Here is a tiny trained network, its code and every weight. The questions are about switching its units off for an input and a target symbol, where a switched-off unit gives its printed mean instead of its output.

import numpy as np


def w(rows, s, z=0):
    codes = np.array(rows[::2]) - 128.0
    scale = np.full(codes.shape[1], s)
    scale[-1] = z or s
    return codes * scale


def f(y):
    return y / 2 * (1 + np.tanh(0.7978845608 * (y + 0.044715 * y**3)))


def softmax(a):
    e = np.exp(a - a.max(-1, keepdims=True))
    return e / e.sum(-1, keepdims=True)


def log_softmax(a):
    a = a - a.max(-1, keepdims=True)
    return a - np.log(np.exp(a).sum(-1, keepdims=True))


def net(x, mask):
    ids = ['ΛΦαβθμξ'.index(c) for c in x.split()]
    T = len(ids)
    res = E[ids] + P[:T]
    u = 0
    for l in range(3):
        r = res
        for j in range(2):
            rows = slice(2 * j, 2 * j + 2)
            q, k, v = (r @ M[l][rows].T for M in (Q, K, V))
            z = softmax(np.where(np.tri(T) > 0, q @ k.T / 2**0.5, -1e9)) @ v
            o = O[l][rows]
            res = res + np.where(mask[u + j], z, o[:, -1]) @ o[:, :-1]
        u += 2
        y = f(res @ A[l][:, :-1].T + A[l][:, -1])
        res = res + np.where(mask[u : u + 4], y, B[l][:, -1]) @ B[l][:, :-1]
        u += 4
    return log_softmax(res[-1] @ U[:, :-1].T + U[:, -1])


Q, K, V, O, A, B = {}, {}, {}, {}, {}, {}
E = w([
[160,152,112,109,141],'Λ',
[135,153,123,90,96],'Φ',
[163,179,93,107,249],'α',
[126,73,2,195,191],'β',
[83,141,127,101,96],'θ',
[64,102,142,112,59],'μ',
[97,103,146,111,32],'ξ',
],0.015)
P = w([
[150,116,153,106,134],'0',
[43,123,151,141,149],'1',
[133,102,117,80,132],'2',
[138,149,60,157,56],'3',
[124,93,103,70,134],'4',
[26,133,164,198,142],'5',
[125,82,105,70,146],'6',
[144,187,56,188,66],'7',
[124,77,104,69,151],'8',
[20,129,175,249,117],'9',
[123,75,100,64,153],'10',
[127,224,72,191,81],'11',
],0.017)
Q[0] = w([
[102,201,131,255,107],'L0H0',
[226,153,80,149,52],'L0H0',
[107,99,169,145,147],'L0H1',
[134,52,131,8,147],'L0H1',
],0.018)
K[0] = w([
[127,232,153,251,73],'L0H0',
[31,138,168,158,161],'L0H0',
[189,198,111,55,104],'L0H1',
[127,38,90,23,171],'L0H1',
],0.013)
V[0] = w([
[2,204,137,65,134],'L0H0',
[188,77,207,66,20],'L0H0',
[74,40,125,67,157],'L0H1',
[218,200,119,90,135],'L0H1',
],0.008)
O[0] = w([
[127,192,255,173,211,218],'L0H0',
[182,146,163,245,37,1],'L0H0',
[240,116,126,55,107,247],'L0H1',
[176,245,93,78,169,7],'L0H1',
],0.0084,0.0032)
A[0] = w([
[114,49,187,187,238,158],'L0N0',
[78,115,73,34,134,105],'L0N1',
[2,132,177,112,129,254],'L0N2',
[69,219,44,50,125,118],'L0N3',
],0.0084,0.0058)
B[0] = w([
[80,79,149,100,151,175],'L0N0',
[168,148,205,218,92,248],'L0N1',
[255,149,117,86,122,255],'L0N2',
[171,38,134,139,105,211],'L0N3',
],0.0086,0.009)
Q[1] = w([
[224,32,104,133,154],'L1H0',
[216,212,105,20,148],'L1H0',
[186,144,125,75,118],'L1H1',
[90,69,74,2,105],'L1H1',
],0.0095)
K[1] = w([
[139,124,218,82,202],'L1H0',
[247,72,73,51,121],'L1H0',
[82,93,171,104,187],'L1H1',
[114,45,77,186,221],'L1H1',
],0.011)
V[1] = w([
[95,125,245,209,152],'L1H0',
[207,157,131,239,110],'L1H0',
[84,74,4,221,191],'L1H1',
[72,161,199,56,107],'L1H1',
],0.0049)
O[1] = w([
[166,91,124,109,133,118],'L1H0',
[141,93,127,181,98,247],'L1H0',
[244,26,84,148,106,102],'L1H1',
[83,115,143,102,170,3],'L1H1',
],0.011,0.0033)
A[1] = w([
[174,172,70,187,119,63],'L1N0',
[138,16,172,70,144,2],'L1N1',
[17,52,2,191,124,124],'L1N2',
[209,195,247,28,70,95],'L1N3',
],0.0065)
B[1] = w([
[109,144,245,113,123,131],'L1N0',
[100,216,140,145,145,195],'L1N1',
[151,181,162,74,75,158],'L1N2',
[84,133,103,98,160,255],'L1N3',
],0.012,0.0078)
Q[2] = w([
[112,166,140,229,126],'L2H0',
[141,193,192,253,135],'L2H0',
[205,118,117,223,212],'L2H1',
[170,134,107,99,112],'L2H1',
],0.012)
K[2] = w([
[121,213,164,139,49],'L2H0',
[161,148,192,10,72],'L2H0',
[108,34,119,178,201],'L2H1',
[164,106,143,54,149],'L2H1',
],0.012)
V[2] = w([
[166,183,130,213,154],'L2H0',
[93,131,125,33,2],'L2H0',
[178,171,97,166,178],'L2H1',
[155,162,89,119,66],'L2H1',
],0.0071)
O[2] = w([
[98,155,139,176,172,219],'L2H0',
[92,149,108,20,4,139],'L2H0',
[85,115,116,110,71,247],'L2H1',
[120,138,144,153,221,254],'L2H1',
],0.013,0.0016)
A[2] = w([
[58,157,42,199,77,254],'L2N0',
[70,255,28,115,174,110],'L2N1',
[142,136,191,121,237,47],'L2N2',
[35,223,191,156,134,59],'L2N3',
],0.0091,0.0057)
B[2] = w([
[135,222,80,207,58,201],'L2N0',
[115,132,57,93,197,245],'L2N1',
[66,85,88,214,165,195],'L2N2',
[86,5,105,63,105,254],'L2N3',
],0.013,0.0083)
U = w([
[194,222,90,137,158,236],'Λ',
[163,81,3,119,124,1],'Φ',
[130,85,116,158,155,185],'α',
[224,49,79,108,116,165],'β',
[121,15,140,84,146,47],'θ',
[109,68,186,110,125,192],'μ',
[124,101,104,172,78,118],'ξ',
],0.007,0.0057)

Each question gives the input, a string of symbols that net reads in full, and the target symbol t.
The units are the heads (2 rows each of Q, K, V and O) and the neurons (one row each of A and B). Each row of codes is followed by its name. A weight is (code - 128) times the scale printed after its matrix; where a second scale follows, it is the last column's (O, A, B and U).
mask holds one flag per unit, layer by layer, with each layer's heads first. A switched-off unit (its flag False) gives its mean, the last column of its rows in O or B, instead of its output. The means were averaged over made-up inputs and are rounded, as every weight is.
A unit's drop is (log p(t) with every unit on - log p(t) with that unit switched off) / (log p(t) with every unit on - log p(t) with every unit switched off).
The circuit of an input: a set's keep is (log p(t) with only the set's units on - log p(t) with every unit switched off) / (log p(t) with every unit on - log p(t) with every unit switched off). Starting from the 12 units with the biggest drops (on a tie, the unit counted first), units are removed one at a time, each time the one whose removal leaves the highest keep (on an exact tie, the one counted first), for as long as the keep stays at least 0.8.
circuit, biggest first: the units of the circuit, biggest drop first
k most important neurons: the k neurons with the biggest drops, biggest first
k most important neurons of layer l: the k neurons of layer l with the biggest drops, biggest first
heads that matter: for each layer, one digit per head in row order, 1 if its drop is at least 0.15 and else 0, layers parted by /
input β Λ ξ β β β α Φ μ β, target Φ: 2 most important neurons of layer 1 : L1N2, L1N0
input Φ μ θ Φ Φ, target Φ: 2 most important neurons : L2N1, L0N3
input β μ α β, target μ: heads that matter : 11 / 01 / 00
input ξ Λ α Φ ξ Φ μ α, target Φ: 2 most important neurons of layer 1 : L1N0, L1N2
input Φ Φ α θ α α, target θ: circuit, biggest first : L1H1, L2N3
input Φ Φ Φ θ α, target α: heads that matter : 10 / 00 / 10
input β μ ξ α β Λ Φ Φ Φ Φ ξ ξ, target Φ: 3 most important neurons : L2N3, L2N1, L0N3
input Λ Φ α Φ Φ Φ Φ μ Φ β, target μ: heads that matter : 10 / 01 / 00
input Φ α Λ, target α: circuit, biggest first : L2H0, L2N2
input ξ β μ ξ Φ β β α Λ, target α: circuit, biggest first : L2H0
input Φ μ β Λ β Φ, target Λ: 2 most important neurons of layer 2 : L2N3, L2N2
input Φ β ξ ξ Φ α ξ ξ α ξ μ Φ, target ξ: circuit, biggest first : L0H1, L2N0
input β β α Φ β β ξ α Φ β Φ Φ, target β: heads that matter : 10 / 01 / 01
input Φ Λ μ Φ μ θ ξ θ α Φ Φ Λ, target Φ: circuit, biggest first : L1H1, L2N3, L2N1
input Φ Φ θ, target θ: 2 most important neurons : L2N3, L0N3
input α μ β α Φ Φ θ Φ ξ θ, target Φ: 2 most important neurons : L2N3, L2N1
input β Φ Φ Φ β β, target Φ: 3 most important neurons : L2N3, L0N1, L2N1
input ξ β θ β α θ β β, target θ: 3 most important neurons of layer 0 : L0N0, L0N1, L0N3
input Φ θ Φ ξ, target θ: 2 most important neurons : L2N3, L0N3
input Φ μ Φ μ ξ, target ξ: 3 most important neurons of layer 0 : L0N2, L0N0, L0N3
input β α Φ μ, target α: 3 most important neurons of layer 0 : L0N1, L0N2, L0N3
input ξ Φ Φ α Φ μ Φ Λ β β, target Λ: 4 most important neurons : L0N2, L1N3, L2N3, L1N1
input θ Φ μ ξ Φ μ Φ Φ, target μ: circuit, biggest first : L0H1, L0H0, L1H1
input θ Λ Φ Φ Φ μ β μ, target μ: circuit, biggest first : L0H0, L0H1, L1H1
input μ Φ β Λ Φ Φ μ, target β: circuit, biggest first : L1H1
input Φ Φ Λ, target Λ: most important neuron of layer 2 : L2N3
input Φ θ β ξ Φ α α θ θ Φ ξ Λ, target Φ: 2 most important neurons : L2N3, L2N1
input Φ μ Φ β ξ Φ α Λ μ, target α: most important neuron : L1N2
input ξ β β μ Φ β Λ Φ, target β: circuit, biggest first : L0H0, L1H1, L0N3
